Here is a tiny trained network, its code and every weight. The questions are about switching its units off for an input and a class, where a switched-off unit gives its printed mean instead of its output.

import numpy as np


def w(rows, s, z=0):
    codes = np.array(rows[::2]) - 128.0
    scale = np.full(codes.shape[1], s)
    scale[-1] = z or s
    return codes * scale


def f(y):
    return y / 2 * (1 + np.tanh(0.7978845608 * (y + 0.044715 * y**3)))


def log_softmax(a):
    a = a - a.max(-1, keepdims=True)
    return a - np.log(np.exp(a).sum(-1, keepdims=True))


def net(x, mask):
    res = np.array(x, float).reshape(1, 6) / 4 @ E
    y = f(res @ A[0][:, :-1].T + A[0][:, -1])
    res = res + np.where(mask, y, B[0][:, -1]) @ B[0][:, :-1]
    return log_softmax(res[-1] @ U[:, :-1].T + U[:, -1])


A, B = {}, {}
E = w([
[99,90,151,127,202,72,219],'x0',
[118,217,101,38,188,76,115],'x1',
[203,112,98,80,154,255,177],'x2',
[179,127,111,133,118,105,127],'x3',
[203,80,211,94,159,138,50],'x4',
[120,128,132,129,133,131,130],'x5',
],0.0073)
A[0] = w([
[122,107,143,187,91,153,158,93],'neuron 1',
[38,111,151,114,130,172,132,189],'neuron 2',
[148,142,147,79,111,194,143,108],'neuron 3',
[164,121,104,126,154,163,140,158],'neuron 4',
[95,103,119,119,157,132,138,133],'neuron 5',
[155,72,114,159,207,71,170,120],'neuron 6',
[155,83,201,88,122,159,73,199],'neuron 7',
[181,124,147,181,56,129,125,132],'neuron 8',
[145,140,79,109,64,152,76,125],'neuron 9',
[81,153,50,133,107,139,171,106],'neuron 10',
[135,102,221,76,144,129,92,94],'neuron 11',
[125,182,104,117,69,170,70,138],'neuron 12',
[130,164,92,198,98,117,174,162],'neuron 13',
[139,171,42,72,189,96,91,85],'neuron 14',
[84,120,156,158,138,77,94,122],'neuron 15',
[174,61,209,81,175,84,77,220],'neuron 16',
[68,133,95,165,88,122,165,232],'neuron 17',
[147,141,143,96,155,193,172,78],'neuron 18',
[138,157,80,112,184,219,147,89],'neuron 19',
[133,235,135,92,161,115,118,94],'neuron 20',
[99,183,80,80,202,126,68,74],'neuron 21',
[23,135,191,134,124,106,52,160],'neuron 22',
[75,86,198,108,140,119,202,195],'neuron 23',
[84,27,143,150,77,155,131,91],'neuron 24',
[129,189,126,81,162,106,110,69],'neuron 25',
[127,197,134,102,157,122,141,69],'neuron 26',
[127,197,134,93,174,131,130,71],'neuron 27',
[124,66,142,229,80,183,117,143],'neuron 28',
[137,195,74,153,85,187,33,119],'neuron 29',
[150,129,161,147,144,67,91,151],'neuron 30',
[124,168,171,153,87,56,117,119],'neuron 31',
[124,155,113,119,55,170,63,115],'neuron 32',
[164,111,145,76,101,158,178,67],'neuron 33',
[178,88,195,152,122,126,92,255],'neuron 34',
[194,79,151,126,192,82,214,164],'neuron 35',
[74,176,52,118,65,147,160,136],'neuron 36',
[164,83,134,228,86,124,174,129],'neuron 37',
[117,175,34,207,140,136,177,78],'neuron 38',
[85,109,106,177,92,2,124,125],'neuron 39',
[151,117,165,211,118,155,153,58],'neuron 40',
[131,141,154,157,146,85,187,47],'neuron 41',
[134,66,112,118,198,129,191,179],'neuron 42',
[149,148,137,187,100,61,66,155],'neuron 43',
[122,150,29,155,98,95,186,165],'neuron 44',
[181,190,111,128,145,131,96,207],'neuron 45',
],0.0082,0.0045)
B[0] = w([
[120,73,147,122,177,123,80,153],'neuron 1',
[127,158,110,59,139,142,108,167],'neuron 2',
[144,130,100,175,102,117,199,165],'neuron 3',
[169,163,87,138,92,123,145,163],'neuron 4',
[131,166,120,178,110,114,140,136],'neuron 5',
[104,183,179,74,90,42,186,170],'neuron 6',
[133,158,157,102,74,153,126,233],'neuron 7',
[115,123,134,82,153,95,132,176],'neuron 8',
[126,173,156,96,93,45,176,180],'neuron 9',
[150,152,237,194,101,148,89,175],'neuron 10',
[139,138,222,207,92,167,72,177],'neuron 11',
[18,138,116,73,95,2,210,195],'neuron 12',
[135,136,141,132,141,181,59,178],'neuron 13',
[114,7,148,69,209,134,95,182],'neuron 14',
[180,164,52,219,138,120,138,174],'neuron 15',
[98,179,166,147,154,178,109,255],'neuron 16',
[92,163,142,105,151,160,94,218],'neuron 17',
[223,96,83,223,70,125,173,160],'neuron 18',
[226,123,60,178,129,140,180,178],'neuron 19',
[96,41,103,130,197,130,121,178],'neuron 20',
[97,32,127,137,202,106,81,176],'neuron 21',
[223,131,18,137,112,178,175,214],'neuron 22',
[97,189,98,80,101,76,143,196],'neuron 23',
[81,81,98,130,189,72,91,173],'neuron 24',
[165,53,113,131,211,85,73,158],'neuron 25',
[127,55,149,155,182,87,77,141],'neuron 26',
[131,11,114,141,184,110,144,149],'neuron 27',
[84,76,57,75,161,107,93,222],'neuron 28',
[77,149,133,126,53,42,167,217],'neuron 29',
[151,146,114,147,103,167,99,177],'neuron 30',
[219,101,57,160,106,185,172,183],'neuron 31',
[78,148,186,120,118,47,215,189],'neuron 32',
[157,72,96,173,91,122,152,142],'neuron 33',
[70,161,142,113,166,162,125,243],'neuron 34',
[88,166,115,87,107,89,152,199],'neuron 35',
[143,135,201,109,100,169,54,196],'neuron 36',
[63,49,127,59,215,117,61,189],'neuron 37',
[158,107,206,175,109,137,56,175],'neuron 38',
[153,124,99,176,123,183,134,228],'neuron 39',
[109,58,137,145,180,80,139,146],'neuron 40',
[158,128,156,183,89,85,155,133],'neuron 41',
[96,190,116,118,46,107,153,193],'neuron 42',
[140,149,80,148,103,149,169,207],'neuron 43',
[156,156,224,100,133,176,48,201],'neuron 44',
[84,142,132,85,135,144,128,195],'neuron 45',
],0.0048,0.0066)
U = w([
[116,1,122,123,177,103,94,47],'0',
[136,167,121,122,128,153,120,255],'1',
[131,162,126,128,121,148,124,232],'2',
[111,173,158,130,85,47,171,30],'3',
[162,159,228,168,119,184,79,39],'4',
[207,117,59,206,106,159,159,63],'5',
],0.011,0.0054)

Each question gives the input, the list of numbers given to net, and the class t.
The units are the neurons (one row each of A and B). Each row of codes is followed by its name. A weight is (code - 128) times the scale printed after its matrix; where a second scale follows, it is the last column's (A, B and U).
mask holds one flag per neuron, in row order. A switched-off neuron (its flag False) gives its mean, the last column of its row in B, instead of its output. The means were averaged over made-up inputs and are rounded, as every weight is.
A unit's drop is (log p(t) with every unit on - log p(t) with that unit switched off) / (log p(t) with every unit on - log p(t) with every unit switched off).
The circuit of an input: a set's keep is (log p(t) with only the set's units on - log p(t) with every unit switched off) / (log p(t) with every unit on - log p(t) with every unit switched off). Starting from the 12 units with the biggest drops (on a tie, the unit counted first), units are removed one at a time, each time the one whose removal leaves the highest keep (on an exact tie, the one counted first), for as long as the keep stays at least 0.8.
circuit, biggest first: the units of the circuit, biggest drop first
most important unit: the unit with the biggest drop
top k neurons: the k neurons with the biggest drops, biggest first
drop when u is switched off: that unit's drop, to one decimal
input [2,-5,2,-2,0,5], class 0: circuit, biggest first => (neuron 37; neuron 28)
input [-7,0,2,-5,-8,-4], class 4: circuit, biggest first => (neuron 36; neuron 10)
input [-5,-6,-4,4,5,6], class 0: top neuron => (neuron 28)
input [-4,3,7,5,-7,-6], class 4: circuit, biggest first => (neuron 44; neuron 36; neuron 10)
input [-8,-1,-4,-1,-5,6], class 3: circuit, biggest first => (neuron 12; neuron 29)
input [1,-6,8,-6,5,2], class 5: circuit, biggest first => (neuron 18; neuron 19)
input [5,-5,8,-2,7,3], class 5: top 3 neurons => (neuron 18; neuron 33; neuron 19)
input [-7,-6,-6,-4,3,-4], class 3: top 3 neurons => (neuron 32; neuron 29; neuron 12)
input [4,-6,-1,-3,-7,-2], class 4: circuit, biggest first => (neuron 44; neuron 10; neuron 38)
input [-7,4,-8,6,7,0], class 5: circuit, biggest first => (neuron 22; neuron 31)
input [0,-8,-6,-4,-8,-1], class 0: top 3 neurons => (neuron 37; neuron 28; neuron 24)
input [-6,-5,-7,-4,1,3], class 5: top 2 neurons => (neuron 22; neuron 31)
input [-5,-8,8,2,-8,-1], class 0: top 2 neurons => (neuron 37; neuron 28)
input [-4,7,-4,7,-3,-1], class 0: most important unit => neuron 14
input [-6,-2,-7,2,0,-2], class 5: top 2 neurons => (neuron 22; neuron 31)
input [2,-7,2,5,2,1], class 0: drop when neuron 28 is switched off => 0.1
input [8,4,4,-1,5,6], class 3: drop when neuron 35 is switched off => 0.2
input [-6,8,-6,3,8,-4], class 0: drop when neuron 30 is switched off => -0.1
input [-3,-5,-2,3,-6,-5], class 4: drop when neuron 32 is switched off => 0.0
input [-3,-5,-3,2,-6,-1], class 4: most important unit => neuron 44
